Below are the code and all the weights of a small trained network. Each question names an input and a class and asks about switching units off, where a switched-off unit gives its printed mean instead of its output.

import numpy as np


def w(rows, s, z=0):
    codes = np.array(rows[::2]) - 128.0
    scale = np.full(codes.shape[1], s)
    scale[-1] = z or s
    return codes * scale


def f(y):
    return np.maximum(y, 0)


def log_softmax(a):
    a = a - a.max(-1, keepdims=True)
    return a - np.log(np.exp(a).sum(-1, keepdims=True))


def net(x, mask):
    res = np.array(x, float).reshape(1, 5) / 4 @ E
    y = f(res @ A[0][:, :-1].T + A[0][:, -1])
    res = res + np.where(mask, y, B[0][:, -1]) @ B[0][:, :-1]
    return log_softmax(res[-1] @ U[:, :-1].T + U[:, -1])


A, B = {}, {}
E = w([
[83,139,38,188,88],'x0',
[114,77,179,224,140],'x1',
[11,148,162,119,112],'x2',
[143,219,154,149,66],'x3',
[113,230,209,223,196],'x4',
],0.012)
A[0] = w([
[76,178,171,48,153,119],'neuron 1',
[161,133,112,183,123,105],'neuron 2',
[46,252,191,251,117,196],'neuron 3',
[91,141,193,73,102,78],'neuron 4',
[79,155,114,133,159,2],'neuron 5',
[177,167,121,5,92,81],'neuron 6',
[9,32,139,136,90,136],'neuron 7',
[33,39,136,136,112,126],'neuron 8',
[67,83,124,189,131,7],'neuron 9',
[81,145,36,134,148,66],'neuron 10',
[66,137,91,104,79,54],'neuron 11',
[71,172,186,32,172,165],'neuron 12',
[241,99,212,149,102,178],'neuron 13',
[161,93,157,168,54,2],'neuron 14',
[81,128,99,60,11,112],'neuron 15',
[79,168,153,100,119,157],'neuron 16',
],0.012,0.0042)
B[0] = w([
[138,108,141,110,159,173],'neuron 1',
[119,137,158,133,125,147],'neuron 2',
[6,112,112,142,155,250],'neuron 3',
[131,101,134,98,135,161],'neuron 4',
[136,128,142,123,137,142],'neuron 5',
[141,178,91,89,133,192],'neuron 6',
[126,102,85,81,162,190],'neuron 7',
[106,127,107,87,161,180],'neuron 8',
[123,146,81,108,125,155],'neuron 9',
[134,112,151,166,98,155],'neuron 10',
[160,125,118,134,110,157],'neuron 11',
[141,90,157,64,163,187],'neuron 12',
[113,151,173,116,111,179],'neuron 13',
[146,122,150,140,140,141],'neuron 14',
[177,135,57,112,106,190],'neuron 15',
[121,107,137,116,147,162],'neuron 16',
],0.018,0.024)
U = w([
[58,80,76,113,183,140],'0',
[221,170,10,87,88,129],'1',
[60,180,143,202,112,80],'2',
[210,100,71,255,16,68],'3',
[224,104,248,93,131,255],'4',
],0.01,0.0043)

Each question gives the input, the list of numbers given to net, and the class t.
The units are the neurons (one row each of A and B). Each row of codes is followed by its name. A weight is (code - 128) times the scale printed after its matrix; where a second scale follows, it is the last column's (A, B and U).
mask holds one flag per neuron, in row order. A switched-off neuron (its flag False) gives its mean, the last column of its row in B, instead of its output. The means were averaged over made-up inputs and are rounded, as every weight is.
A unit's drop is (log p(t) with every unit on - log p(t) with that unit switched off) / (log p(t) with every unit on - log p(t) with every unit switched off).
The circuit of an input: a set's keep is (log p(t) with only the set's units on - log p(t) with every unit switched off) / (log p(t) with every unit on - log p(t) with every unit switched off). Starting from the 12 units with the biggest drops (on a tie, the unit counted first), units are removed one at a time, each time the one whose removal leaves the highest keep (on an exact tie, the one counted first), for as long as the keep stays at least 0.8.
units of the circuit, in order: the units of the circuit, biggest drop first
unit that matters most: the unit with the biggest drop
top k neurons: the k neurons with the biggest drops, biggest first
drop when u is switched off: that unit's drop, to one decimal
input [4,-6,-4,-8,-1], class 1: unit that matters most -> neuron 3
input [6,3,0,7,3], class 2: units of the circuit, in order -> neuron 7; neuron 12
input [8,-3,3,5,5], class 2: top 2 neurons -> neuron 7; neuron 12
input [-6,0,8,-5,-8], class 1: top 2 neurons -> neuron 3; neuron 15
input [3,-1,-6,2,1], class 4: top 3 neurons -> neuron 3; neuron 15; neuron 6
input [-3,0,-7,-5,-3], class 4: top 3 neurons -> neuron 3; neuron 15; neuron 13
input [0,-6,-8,2,2], class 1: top 2 neurons -> neuron 3; neuron 6
input [1,-3,-6,0,-2], class 1: drop when neuron 3 is switched off -> 0.3
input [-5,6,3,4,-4], class 4: drop when neuron 3 is switched off -> 1.0
input [-5,2,-2,-7,6], class 4: drop when neuron 3 is switched off -> 0.4
